Below are the code and all the weights of a small trained network. Each question names an input and a class and asks about switching units off, where a switched-off unit gives its printed mean instead of its output.

import numpy as np


def w(rows, s, z=0):
    codes = np.array(rows[::2]) - 128.0
    scale = np.full(codes.shape[1], s)
    scale[-1] = z or s
    return codes * scale


def norm(h):
    return h / np.sqrt((h * h).mean(-1, keepdims=True) + 1e-5)


def f(y):
    return np.maximum(y, 0)


def log_softmax(a):
    a = a - a.max(-1, keepdims=True)
    return a - np.log(np.exp(a).sum(-1, keepdims=True))


def net(x, mask):
    res = np.array(x, float).reshape(1, 7) / 4 @ E
    u = 0
    for l in range(4):
        y = f(norm(res) @ A[l][:, :-1].T + A[l][:, -1])
        res = res + np.where(mask[u : u + 4], y, B[l][:, -1]) @ B[l][:, :-1]
        u += 4
    return log_softmax(norm(res)[-1] @ U[:, :-1].T + U[:, -1])


A, B = {}, {}
E = w([
[244,153,111,117,121,119,159,145,103],'x0',
[128,127,128,129,130,130,127,129,126],'x1',
[120,149,126,127,147,105,155,253,159],'x2',
[128,129,126,128,127,129,128,128,129],'x3',
[128,128,127,127,128,129,128,128,131],'x4',
[131,138,129,22,135,138,150,134,126],'x5',
[129,128,129,128,125,127,129,128,128],'x6',
],0.0049)
A[0] = w([
[30,113,135,122,135,139,123,96,142,241],'L0N1',
[117,116,125,97,122,145,126,203,143,48],'L0N2',
[113,121,123,4,131,121,131,123,137,211],'L0N3',
[9,137,134,126,123,114,127,178,139,7],'L0N4',
],0.012,0.0015)
B[0] = w([
[81,245,127,123,45,67,72,145,79,255],'L0N1',
[77,169,120,96,159,64,197,122,187,212],'L0N2',
[100,183,206,100,130,250,123,129,66,253],'L0N3',
[177,3,110,129,190,200,145,84,203,250],'L0N4',
],0.006,0.0084)
A[1] = w([
[187,86,134,154,160,168,141,87,83,2],'L1N1',
[182,107,95,135,129,14,156,65,169,40],'L1N2',
[129,166,145,145,141,89,162,247,113,16],'L1N3',
[141,66,75,125,127,57,109,176,184,41],'L1N4',
],0.013,0.0009)
B[1] = w([
[167,100,67,104,185,183,176,44,158,211],'L1N1',
[86,195,19,183,131,161,21,19,99,228],'L1N2',
[64,205,105,159,66,106,163,254,48,254],'L1N3',
[154,129,157,235,81,176,53,232,96,223],'L1N4',
],0.0064,0.0058)
A[2] = w([
[167,153,159,133,142,112,153,167,112,71],'L2N1',
[252,75,183,102,145,157,171,114,114,1],'L2N2',
[182,126,154,86,120,66,192,166,102,3],'L2N3',
[152,146,145,101,143,128,161,150,86,118],'L2N4',
],0.017,0.0011)
B[2] = w([
[154,144,96,122,154,133,149,105,111,207],'L2N1',
[155,3,117,112,75,133,169,187,63,215],'L2N2',
[158,190,153,80,92,136,127,75,147,174],'L2N3',
[142,104,107,165,108,74,109,122,152,255],'L2N4',
],0.013,0.0044)
A[3] = w([
[157,188,147,65,146,64,208,141,144,82],'L3N1',
[110,61,177,43,226,146,197,148,231,4],'L3N2',
[135,127,71,162,99,2,84,101,162,102],'L3N3',
[153,38,134,171,203,134,121,157,211,78],'L3N4',
],0.013,0.0016)
B[3] = w([
[189,133,115,73,111,86,129,121,198,214],'L3N1',
[20,121,109,158,206,201,250,170,174,248],'L3N2',
[119,65,154,108,173,63,165,142,140,253],'L3N3',
[216,138,203,117,123,143,58,126,164,233],'L3N4',
],0.013,0.0052)
U = w([
[69,69,168,122,155,5,121,112,131,228],'0',
[72,209,188,80,83,168,78,87,73,5],'1',
[154,120,57,151,184,144,119,30,112,204],'2',
[183,42,132,88,87,162,161,144,63,131],'3',
[193,106,192,163,141,147,44,152,185,213],'4',
[75,130,146,115,189,192,196,155,186,179],'5',
[118,184,80,199,115,104,120,204,70,4],'6',
[196,187,121,47,93,79,165,144,177,12],'7',
],0.012,0.00042)

Each question gives the input, the list of numbers given to net, and the class t.
The units are the neurons (one row each of A and B). Each row of codes is followed by its name. A weight is (code - 128) times the scale printed after its matrix; where a second scale follows, it is the last column's (A, B and U).
mask holds one flag per neuron, layer by layer. A switched-off neuron (its flag False) gives its mean, the last column of its row in B, instead of its output. The means were averaged over made-up inputs and are rounded, as every weight is.
A unit's drop is (log p(t) with every unit on - log p(t) with that unit switched off) / (log p(t) with every unit on - log p(t) with every unit switched off).
The circuit of an input: a set's keep is (log p(t) with only the set's units on - log p(t) with every unit switched off) / (log p(t) with every unit on - log p(t) with every unit switched off). Starting from the 12 units with the biggest drops (on a tie, the unit counted first), units are removed one at a time, each time the one whose removal leaves the highest keep (on an exact tie, the one counted first), for as long as the keep stays at least 0.8.
circuit, biggest first: the units of the circuit, biggest drop first
most important unit: the unit with the biggest drop
k most important neurons: the k neurons with the biggest drops, biggest first
k most important neurons of layer l: the k neurons of layer l with the biggest drops, biggest first
drop when u is switched off: that unit's drop, to one decimal
input [-2,5,8,2,4,0,7], class 4: 3 most important neurons : L0N4; L3N4; L0N3
input [-3,-1,0,-1,-7,0,-6], class 0: most important unit : L0N3
input [-7,0,-3,6,4,-4,1], class 0: 2 most important neurons of layer 0 : L0N1; L0N3
input [0,3,0,5,8,-2,8], class 0: 3 most important neurons : L0N4; L0N3; L0N2
input [0,3,8,5,-5,-6,2], class 4: circuit, biggest first : L0N1; L3N4
input [-7,6,-6,-5,3,-2,6], class 0: 2 most important neurons : L0N3; L3N3
input [7,1,-5,8,5,-3,-7], class 2: 4 most important neurons : L0N3; L1N2; L0N1; L0N4
input [4,7,-2,-5,-4,-5,1], class 2: 3 most important neurons : L0N1; L0N3; L1N2
input [1,-8,7,-5,4,-5,-2], class 6: 2 most important neurons : L0N3; L1N3
input [7,-2,4,1,2,0,-5], class 6: 2 most important neurons : L0N3; L1N2
input [7,-6,0,7,2,-8,6], class 2: 4 most important neurons : L0N3; L0N1; L0N2; L1N1
input [1,8,-7,2,7,6,6], class 3: 2 most important neurons : L0N1; L1N2
input [0,-4,-4,-4,-3,7,-1], class 1: 2 most important neurons : L0N3; L0N4
input [0,-5,7,7,-4,-8,-3], class 4: 3 most important neurons : L0N1; L0N4; L3N4
input [1,-8,2,-2,6,-5,7], class 6: circuit, biggest first : L0N4
input [1,8,6,-6,-2,-1,-3], class 6: 3 most important neurons of layer 1 : L1N4; L1N3; L1N2
input [6,1,0,5,8,3,1], class 3: 2 most important neurons of layer 0 : L0N1; L0N2
input [5,-3,4,-7,3,-1,-1], class 6: 2 most important neurons of layer 0 : L0N3; L0N1
input [-4,-5,-5,3,2,-1,-7], class 0: drop when L0N3 is switched off : 1.2
input [8,-1,6,-8,4,-1,0], class 6: drop when L1N4 is switched off : 0.1
input [2,-4,-7,-7,-4,8,3], class 3: drop when L2N2 is switched off : 0.7
